Below is a small trained network, with its code and all its weights. Each question gives an input and a class and asks what happens when units are switched off, that is, made to give their printed mean instead of their output.

import numpy as np


def w(rows, s, z=0):
    codes = np.array(rows[::2]) - 128.0
    scale = np.full(codes.shape[1], s)
    scale[-1] = z or s
    return codes * scale


def norm(h):
    return h / np.sqrt((h * h).mean(-1, keepdims=True) + 1e-5)


def f(y):
    return np.maximum(y, 0)


def log_softmax(a):
    a = a - a.max(-1, keepdims=True)
    return a - np.log(np.exp(a).sum(-1, keepdims=True))


def net(x, mask):
    res = np.array(x, float).reshape(1, 3) / 4 @ E
    u = 0
    for l in range(3):
        y = f(norm(res) @ A[l][:, :-1].T + A[l][:, -1])
        res = res + np.where(mask[u : u + 9], y, B[l][:, -1]) @ B[l][:, :-1]
        u += 9
    return log_softmax(norm(res)[-1] @ U[:, :-1].T + U[:, -1])


A, B = {}, {}
E = w([
[239,131,125,77,61,117,191,123,93],'x0',
[98,140,129,152,102,142,44,112,23],'x1',
[141,6,109,117,148,163,153,97,116],'x2',
],0.016)
A[0] = w([
[40,110,139,139,161,119,96,125,136,105],'L0N0',
[57,163,140,150,139,117,93,137,170,89],'L0N1',
[124,83,111,137,118,138,186,143,251,122],'L0N2',
[44,156,127,140,187,143,111,125,193,102],'L0N3',
[132,218,131,124,134,131,174,133,253,152],'L0N4',
[161,159,122,115,115,126,131,116,193,2],'L0N5',
[135,169,119,103,147,126,106,136,136,61],'L0N6',
[41,83,120,140,200,132,99,128,175,68],'L0N7',
[123,225,117,131,119,141,116,140,115,78],'L0N8',
],0.017,0.0044)
B[0] = w([
[131,167,79,124,161,237,169,98,119,218],'L0N0',
[165,144,66,80,192,151,104,197,104,213],'L0N1',
[149,147,193,98,219,106,139,64,142,242],'L0N2',
[161,60,109,70,150,3,124,196,105,239],'L0N3',
[82,79,91,164,38,127,131,222,136,251],'L0N4',
[154,162,72,139,147,181,146,131,153,164],'L0N5',
[127,98,163,166,123,149,110,110,136,150],'L0N6',
[65,121,210,180,44,134,101,60,216,243],'L0N7',
[162,151,173,119,180,106,143,36,140,197],'L0N8',
],0.022,0.015)
A[1] = w([
[123,224,142,120,80,134,142,147,129,111],'L1N0',
[90,175,92,127,54,126,157,199,162,42],'L1N1',
[79,45,96,133,50,201,100,111,78,54],'L1N2',
[81,136,46,186,212,199,91,114,138,28],'L1N3',
[114,134,115,98,207,97,131,202,58,67],'L1N4',
[159,104,84,98,142,151,47,142,54,141],'L1N5',
[105,165,99,43,136,150,147,115,118,116],'L1N6',
[134,253,142,68,133,106,81,142,127,102],'L1N7',
[131,188,193,159,72,50,111,104,80,2],'L1N8',
],0.02,0.0027)
B[1] = w([
[180,143,109,172,98,93,107,104,185,175],'L1N0',
[132,178,84,191,96,157,128,193,116,254],'L1N1',
[60,66,151,132,28,159,94,200,59,230],'L1N2',
[44,231,228,120,172,119,144,126,101,240],'L1N3',
[45,135,122,98,214,80,117,144,103,227],'L1N4',
[173,109,50,184,197,102,93,72,140,241],'L1N5',
[103,174,90,116,161,94,130,138,132,185],'L1N6',
[123,199,114,87,140,118,88,35,148,213],'L1N7',
[210,101,192,56,7,85,79,115,170,193],'L1N8',
],0.017,0.009)
A[2] = w([
[160,108,127,137,120,115,109,62,89,123],'L2N0',
[19,90,132,192,97,115,132,192,73,79],'L2N1',
[100,183,89,139,115,118,142,183,151,143],'L2N2',
[156,82,123,173,160,126,98,158,108,63],'L2N3',
[158,21,72,149,122,139,99,166,3,52],'L2N4',
[210,113,112,93,216,201,241,129,53,46],'L2N5',
[146,178,127,216,33,240,192,156,98,1],'L2N6',
[137,164,152,152,140,107,165,149,140,96],'L2N7',
[109,109,167,135,151,112,86,114,137,58],'L2N8',
],0.021,0.0029)
B[2] = w([
[139,122,111,150,68,113,146,179,135,181],'L2N0',
[160,127,166,56,21,150,43,137,33,253],'L2N1',
[168,107,59,194,85,105,199,104,82,216],'L2N2',
[73,150,128,134,82,109,145,161,176,165],'L2N3',
[74,106,72,124,192,39,168,214,202,210],'L2N4',
[187,133,148,23,93,248,146,214,100,181],'L2N5',
[148,210,138,252,231,198,189,74,109,219],'L2N6',
[126,152,53,150,138,180,55,101,135,165],'L2N7',
[117,80,111,205,138,160,185,89,90,190],'L2N8',
],0.019,0.014)
U = w([
[101,100,56,129,97,66,119,242,115,204],'0',
[87,208,102,105,252,93,90,70,99,81],'1',
[183,190,86,219,116,179,182,146,119,136],'2',
[222,179,146,90,66,86,86,66,136,82],'3',
[86,88,205,141,179,131,148,59,201,224],'4',
[63,138,199,131,76,192,82,125,47,140],'5',
[199,120,171,32,125,220,169,171,132,3],'6',
],0.016,0.0024)

Each question gives the input, the list of numbers given to net, and the class t.
The units are the neurons (one row each of A and B). Each row of codes is followed by its name. A weight is (code - 128) times the scale printed after its matrix; where a second scale follows, it is the last column's (A, B and U).
mask holds one flag per neuron, layer by layer. A switched-off neuron (its flag False) gives its mean, the last column of its row in B, instead of its output. The means were averaged over made-up inputs and are rounded, as every weight is.
A unit's drop is (log p(t) with every unit on - log p(t) with that unit switched off) / (log p(t) with every unit on - log p(t) with every unit switched off).
The circuit of an input: a set's keep is (log p(t) with only the set's units on - log p(t) with every unit switched off) / (log p(t) with every unit on - log p(t) with every unit switched off). Starting from the 12 units with the biggest drops (on a tie, the unit counted first), units are removed one at a time, each time the one whose removal leaves the highest keep (on an exact tie, the one counted first), for as long as the keep stays at least 0.8.
units of the circuit, in order: the units of the circuit, biggest drop first
unit that matters most: the unit with the biggest drop
k most important neurons: the k neurons with the biggest drops, biggest first
k most important neurons of layer l: the k neurons of layer l with the biggest drops, biggest first
input [6,0,1], class 6: 2 most important neurons : (L0N4, L0N3)
input [0,2,0], class 1: units of the circuit, in order : (L0N4)
input [7,1,-5], class 3: 3 most important neurons : (L0N8, L0N0, L1N8)
input [3,1,-1], class 3: 4 most important neurons : (L0N4, L0N1, L0N0, L0N3)
input [2,-5,1], class 6: 2 most important neurons of layer 0 : (L0N2, L0N7)
input [4,8,8], class 0: 2 most important neurons : (L0N7, L2N4)
input [3,-8,6], class 6: units of the circuit, in order : (L0N7, L2N5)
input [6,4,1], class 0: 3 most important neurons : (L0N2, L0N8, L0N7)
input [-1,8,0], class 1: 2 most important neurons : (L0N4, L0N7)
input [-8,0,1], class 4: 4 most important neurons : (L0N4, L0N7, L1N2, L0N3)
input [8,1,-8], class 3: 2 most important neurons : (L0N8, L0N0)
input [0,5,7], class 5: 2 most important neurons of layer 0 : (L0N3, L0N4)
input [-4,-8,2], class 4: 2 most important neurons : (L0N2, L0N7)
input [8,-1,3], class 6: most important neuron : (L0N4)
input [6,3,8], class 0: 2 most important neurons : (L0N2, L0N7)
input [5,6,4], class 0: 3 most important neurons : (L0N7, L2N4, L0N2)
input [0,-5,-5], class 0: 3 most important neurons of layer 0 : (L0N4, L0N7, L0N0)
input [0,-4,-5], class 0: 2 most important neurons of layer 0 : (L0N4, L0N7)
input [6,-8,5], class 6: 2 most important neurons of layer 0 : (L0N7, L0N2)
input [-4,-7,5], class 4: unit that matters most : L0N2
input [0,0,-6], class 0: 3 most important neurons of layer 0 : (L0N4, L0N7, L0N2)
input [-1,1,-5], class 1: 2 most important neurons of layer 0 : (L0N8, L0N1)
input [3,6,2], class 0: 4 most important neurons of layer 0 : (L0N2, L0N7, L0N1, L0N0)
